Each row has a hidden stage along a path, written after it and counted from one end. A new block has a new path.
[ 5.14 -1.08 -1.77  0.21 -1.08 -1.70 -1.73 -2.04  0.73  0.50 -0.11 -5.51
 -3.73  5.34 -0.78  1.30  1.47 -3.73 -0.27 -0.21]  0
[ 2.52 -1.58 -0.41  0.29 -2.06 -1.36 -0.88 -1.22  0.15 -0.40 -0.93 -4.66
 -3.28  4.05 -0.21  0.68  0.73 -1.23  0.79 -5.36]  2
[ 2.94 -0.92 -0.66 -1.34 -1.94 -1.37  1.36 -2.13 -0.16  0.91 -0.06 -2.56
 -0.57  3.54 -0.66  0.83 -0.51 -1.74  0.10 -0.21]  2
[ 1.81  1.04 -0.47 -0.10 -2.51 -1.26  1.00 -0.18  0.36  0.52  0.32 -3.58
 -1.15  3.56 -1.10  0.77 -0.90 -0.53 -0.44  2.09]  3
[ 3.20 -0.78 -0.73 -0.99 -2.73 -1.22 -0.03 -0.72  0.33  0.83 -0.26 -3.73
 -3.68  5.00 -3.16 -0.03  0.93 -2.05  0.44  2.25]  2
[-0.48 -0.91 -1.05  0.59 -4.64 -2.01  1.75  0.52  1.38  1.74 -0.05 -3.52
 -1.21  3.41 -1.66  0.91 -0.85  1.32 -1.28  0.78]  5
[ 4.25 -1.42 -0.30 -1.78 -0.50 -1.12 -1.36 -1.01  0.57  1.08 -0.40 -3.70
 -3.90  4.35  0.06  2.09  0.69 -5.16  0.35 -0.44]  1
[-2.15 -1.88 -1.27  0.37 -3.40 -1.01  2.74 -0.67  1.65  0.74  0.10 -1.69
 -1.81  1.69 -2.01 -0.02 -0.37  0.89  0.14  0.54]  4
[ 2.50 -1.32 -0.76 -0.91 -0.95 -1.60 -0.67 -0.88  0.36 -0.19 -1.87 -3.15
 -2.41  4.71 -0.37  2.07  0.44 -2.02  0.88  0.01]  1
[-0.39 -0.40 -1.67  1.15 -3.46 -1.29  0.54 -0.59  1.68  0.97 -0.02 -2.41
 -0.98  2.42 -1.81 -1.07 -0.42  1.35  0.43  1.11]  5
[-0.69  0.85 -1.54  0.96 -3.02 -0.47  0.43 -0.26 -0.89  1.13 -0.54 -3.43
 -1.57  2.65 -1.40 -0.23 -1.89  0.18 -1.06  0.02]  5
[ 1.14  0.32  0.27  0.22 -2.52 -0.49  0.42  0.13  0.01  0.38 -0.08 -2.22
 -3.05  3.58 -1.04  0.46  0.03 -1.82 -0.80  0.23]  2
[ 2.93 -0.69 -0.58  0.20 -3.23  3.22 -1.14 -0.72 -0.51  0.53  0.25 -2.99
 -2.49  4.25 -0.98  2.72 -0.42 -0.81  0.07  0.09]  3
[ 0.23 -0.50  0.71  0.35 -3.19 -0.64  0.49  1.10 -0.69  0.56 -0.53 -2.52
 -1.87  2.24 -1.33 -0.22 -4.96  3.37  0.10  0.87]  5
[ 1.05  0.31  1.14  0.28 -4.31 -1.22  2.18  0.44 -0.36  0.72 -0.21 -1.09
 -2.75  2.80 -0.71 -1.58  5.24  0.15 -0.45  0.26]  3
[ 3.75 -0.45 -0.93 -0.26 -1.92 -1.80 -1.13 -0.68  0.48 -2.40  1.84 -3.53
 -3.13  4.56 -0.55  1.64  1.11 -3.26  0.50  0.21]  1
[ 0.65  0.22 -2.02  0.53 -3.93 -1.81  0.72 -0.53  0.59  0.69 -1.07 -3.79
 -4.39  4.07 -1.95 -0.37 -1.05  0.22  0.66  1.18]  5
[-0.19  3.60 -1.49  0.61 -3.41 -1.79 -0.85 -0.39  0.55  1.05 -1.01 -3.52
 -2.05  2.97 -0.45  0.30 -2.37  0.92 -1.94  1.18]  5
[ 1.45 -0.62 -0.49  0.19 -3.76 -1.49  0.66 -1.29  1.64  0.23 -0.56 -2.22
 -1.90  2.61 -0.83  1.00 -0.71  1.79  0.26 -0.01]  4
[ 1.43  0.21 -0.27  0.90 -4.01 -1.84  0.71 -0.88  0.20  1.21  3.10 -3.32
 -1.78  3.00 -1.32  0.91  0.89  0.36  0.32 -0.68]  3
[ 3.03 -1.95 -0.73  0.89 -3.19 -2.28  2.44 -1.06  0.55  0.52  0.76 -2.35
 -3.11  3.91 -0.13  0.91  0.22 -1.79  0.24 -0.10]  3
[ 0.55  0.47 -0.92 -2.72 -2.65 -1.22  1.10 -0.21 -0.38  0.23  0.29 -1.87
 -1.31  2.76 -1.31  0.34 -0.66  0.07 -0.27  0.14]  4
[ 2.99 -0.34 -1.70  0.59  1.15 -2.63 -0.67 -1.41 -0.80  1.17 -0.86 -4.90
 -3.11  5.00 -2.05 -0.30 -0.85 -2.09  0.70  0.36]  3
[ 3.49 -1.37 -0.62  0.26 -0.64 -2.00 -1.80 -1.60 -0.33  1.41 -0.35 -3.04
 -3.22  2.28 -0.98  0.80  1.23 -2.33 -0.57 -1.63]  0
[ 5.06 -2.17 -0.14  0.14 -2.07 -0.79 -1.02 -1.37  0.08 -2.51 -0.84 -2.60
 -2.72  4.32  1.36  1.86  2.54 -2.41  0.29 -0.31]  0
[ 0.91 -0.76  0.37 -0.07 -3.25 -0.81 -0.98  0.09  1.14  0.12 -0.86 -3.24
 -4.89  4.07  0.11  0.69  0.16 -1.07 -0.35 -2.50]  2
[ 4.04 -0.32 -1.28 -0.50  0.15 -0.60 -2.51  1.13  0.18  0.03  0.33 -8.80
 -3.67  4.72  0.22  2.66  2.46 -2.64 -0.23 -0.24]  0
[-1.73 -0.51 -0.09 -0.16 -4.43 -1.82  1.07 -0.31 -0.05 -0.16 -0.33 -1.32
 -0.79  1.57 -1.39  0.81 -1.63  1.77  0.26  0.62]  5
